Here is a tiny trained network, its code and every weight. The questions are about switching its units off for an input and a target symbol, where a switched-off unit gives its printed mean instead of its output.

import numpy as np


def w(rows, s, z=0):
    codes = np.array(rows[::2]) - 128.0
    scale = np.full(codes.shape[1], s)
    scale[-1] = z or s
    return codes * scale


def norm(h):
    return h / np.sqrt((h * h).mean(-1, keepdims=True) + 1e-5)


def softmax(a):
    e = np.exp(a - a.max(-1, keepdims=True))
    return e / e.sum(-1, keepdims=True)


def log_softmax(a):
    a = a - a.max(-1, keepdims=True)
    return a - np.log(np.exp(a).sum(-1, keepdims=True))


def net(x, mask):
    ids = ['ΔΘΛΣΩαβγζημπτφψ'.index(c) for c in x.split()]
    T = len(ids)
    res = E[ids] + P[:T]
    u = 0
    for l in range(2):
        r = norm(res)
        for j in range(3):
            rows = slice(2 * j, 2 * j + 2)
            q, k, v = (r @ M[l][rows].T for M in (Q, K, V))
            z = softmax(np.where(np.tri(T) > 0, q @ k.T / 2**0.5, -1e9)) @ v
            o = O[l][rows]
            res = res + np.where(mask[u + j], z, o[:, -1]) @ o[:, :-1]
        u += 3
    return log_softmax(norm(res)[-1] @ U[:, :-1].T + U[:, -1])


Q, K, V, O = {}, {}, {}, {}
E = w([
[171,180,213,73],'Δ',
[155,127,169,135],'Θ',
[159,157,254,105],'Λ',
[173,185,184,71],'Σ',
[195,226,141,20],'Ω',
[175,194,255,64],'α',
[180,193,149,59],'β',
[158,138,123,125],'γ',
[165,156,173,107],'ζ',
[172,166,118,96],'η',
[169,175,156,93],'μ',
[169,170,173,94],'π',
[167,167,200,95],'τ',
[155,128,133,140],'φ',
[180,202,203,52],'ψ',
],0.005)
P = w([
[195,26,87,121],'0',
[138,228,147,135],'1',
[251,41,162,77],'2',
[77,162,123,103],'3',
[236,71,150,81],'4',
[145,200,134,153],'5',
[225,118,131,66],'6',
[64,113,121,99],'7',
[196,118,152,77],'8',
[116,151,114,160],'9',
[179,121,148,89],'10',
[125,155,154,104],'11',
],0.027)
Q[0] = w([
[177,186,127,210],'0.h1',
[52,84,116,54],'0.h1',
[37,149,165,94],'0.h2',
[224,134,141,239],'0.h2',
[95,249,203,123],'0.h3',
[194,202,46,160],'0.h3',
],0.013)
K[0] = w([
[3,103,143,38],'0.h1',
[170,195,175,181],'0.h1',
[98,124,89,209],'0.h2',
[112,92,130,20],'0.h2',
[106,140,106,219],'0.h3',
[194,141,96,155],'0.h3',
],0.022)
V[0] = w([
[133,101,250,142],'0.h1',
[77,115,130,208],'0.h1',
[132,133,84,37],'0.h2',
[117,149,60,155],'0.h2',
[85,123,172,138],'0.h3',
[86,135,115,175],'0.h3',
],0.016)
O[0] = w([
[209,164,1,123,150],'0.h1',
[90,220,84,211,1],'0.h1',
[112,66,162,85,188],'0.h2',
[69,91,171,203,55],'0.h2',
[182,169,87,92,99],'0.h3',
[100,162,138,75,79],'0.h3',
],0.013,0.0079)
Q[1] = w([
[75,216,147,165],'1.h1',
[26,253,157,166],'1.h1',
[52,152,234,136],'1.h2',
[28,157,113,159],'1.h2',
[68,240,124,235],'1.h3',
[36,47,209,153],'1.h3',
],0.013)
K[1] = w([
[165,213,190,57],'1.h1',
[133,178,188,61],'1.h1',
[147,72,189,160],'1.h2',
[120,73,68,184],'1.h2',
[30,43,5,111],'1.h3',
[64,187,153,34],'1.h3',
],0.017)
V[1] = w([
[160,118,219,195],'1.h1',
[24,233,124,41],'1.h1',
[101,210,199,96],'1.h2',
[111,56,2,118],'1.h2',
[147,232,111,154],'1.h3',
[232,101,182,136],'1.h3',
],0.0098)
O[1] = w([
[176,113,146,143,170],'1.h1',
[58,132,41,254,8],'1.h1',
[63,140,60,112,208],'1.h2',
[174,162,201,125,34],'1.h2',
[8,129,86,141,105],'1.h3',
[118,44,102,207,254],'1.h3',
],0.0086,0.0079)
U = w([
[106,119,1,98,40],'Δ',
[201,185,128,180,146],'Θ',
[221,237,39,134,70],'Λ',
[21,44,75,123,58],'Σ',
[141,28,189,121,158],'Ω',
[211,188,104,59,113],'α',
[30,7,200,134,4],'β',
[146,204,199,128,120],'γ',
[156,116,121,215,173],'ζ',
[93,124,216,150,117],'η',
[66,88,166,176,140],'μ',
[94,77,107,193,149],'π',
[147,122,33,178,124],'τ',
[159,213,165,142,155],'φ',
[75,146,122,29,101],'ψ',
],0.02,0.011)

Each question gives the input, a string of symbols that net reads in full, and the target symbol t.
The units are the heads (2 rows each of Q, K, V and O). Each row of codes is followed by its name. A weight is (code - 128) times the scale printed after its matrix; where a second scale follows, it is the last column's (O and U).
mask holds one flag per head, layer by layer. A switched-off head (its flag False) gives its mean, the last column of its rows in O, instead of its output. The means were averaged over made-up inputs and are rounded, as every weight is.
A unit's drop is (log p(t) with every unit on - log p(t) with that unit switched off) / (log p(t) with every unit on - log p(t) with every unit switched off).
The circuit of an input: a set's keep is (log p(t) with only the set's units on - log p(t) with every unit switched off) / (log p(t) with every unit on - log p(t) with every unit switched off). Starting from all 6 units, units are removed one at a time, each time the one whose removal leaves the highest keep (on an exact tie, the one counted first), for as long as the keep stays at least 0.8.
circuit, biggest first: the units of the circuit, biggest drop first
most important unit: the unit with the biggest drop
heads that matter: for each layer, one digit per head in row order, 1 if its drop is at least 0.15 and else 0, layers parted by /
input Δ Σ β ψ α μ Δ τ, target μ: circuit, biggest first => 0.h2; 0.h1; 1.h1; 1.h2
input Λ Λ Λ γ π Σ, target γ: circuit, biggest first => 0.h1
input Θ ζ α μ Θ Θ, target μ: circuit, biggest first => 0.h1; 1.h1
input Σ Ω Ω ζ π Σ Λ τ α ψ α ζ, target ψ: circuit, biggest first => 0.h3; 1.h3
input ψ α φ Λ Θ η μ ψ, target η: circuit, biggest first => 1.h2; 0.h1; 0.h2; 1.h3
input φ Θ Ω μ ζ ζ μ Δ η Σ, target Δ: circuit, biggest first => 0.h1; 0.h3; 0.h2; 1.h1
input γ Ω Δ ψ ζ Σ α γ, target Σ: circuit, biggest first => 1.h1; 0.h1; 0.h2
input Λ μ β Λ, target μ: circuit, biggest first => 0.h2; 1.h1; 0.h1; 1.h2
input μ ζ φ ζ ψ Σ, target ζ: circuit, biggest first => 0.h1; 1.h1
input α α τ β ζ μ, target β: circuit, biggest first => 0.h1; 1.h1
input φ Δ α τ, target Δ: heads that matter => 111 / 100
input τ γ τ α π η Σ α Θ μ π ζ, target μ: circuit, biggest first => 0.h2; 1.h1
input Λ Ω Λ τ φ γ, target τ: heads that matter => 110 / 100
input η Σ γ Λ γ ζ, target Λ: circuit, biggest first => 0.h1; 1.h1; 0.h2
input Δ Λ ψ ψ α π, target ψ: heads that matter => 110 / 010
input ψ τ α ψ, target τ: most important unit => 0.h1
input ψ η φ β, target η: heads that matter => 110 / 111
input ψ ψ Σ γ ψ τ Θ ψ τ ψ ψ Σ, target ψ: heads that matter => 111 / 010
input π α φ α Λ π γ Δ ζ α φ ψ, target α: heads that matter => 111 / 000
input Ω ζ γ β, target ζ: heads that matter => 110 / 111
input Λ π Σ Θ ψ α π Σ μ ψ, target Σ: most important unit => 0.h2
input π β Θ Λ ζ α, target Λ: heads that matter => 100 / 101
input ζ α τ ζ η τ Δ ψ, target τ: heads that matter => 111 / 100
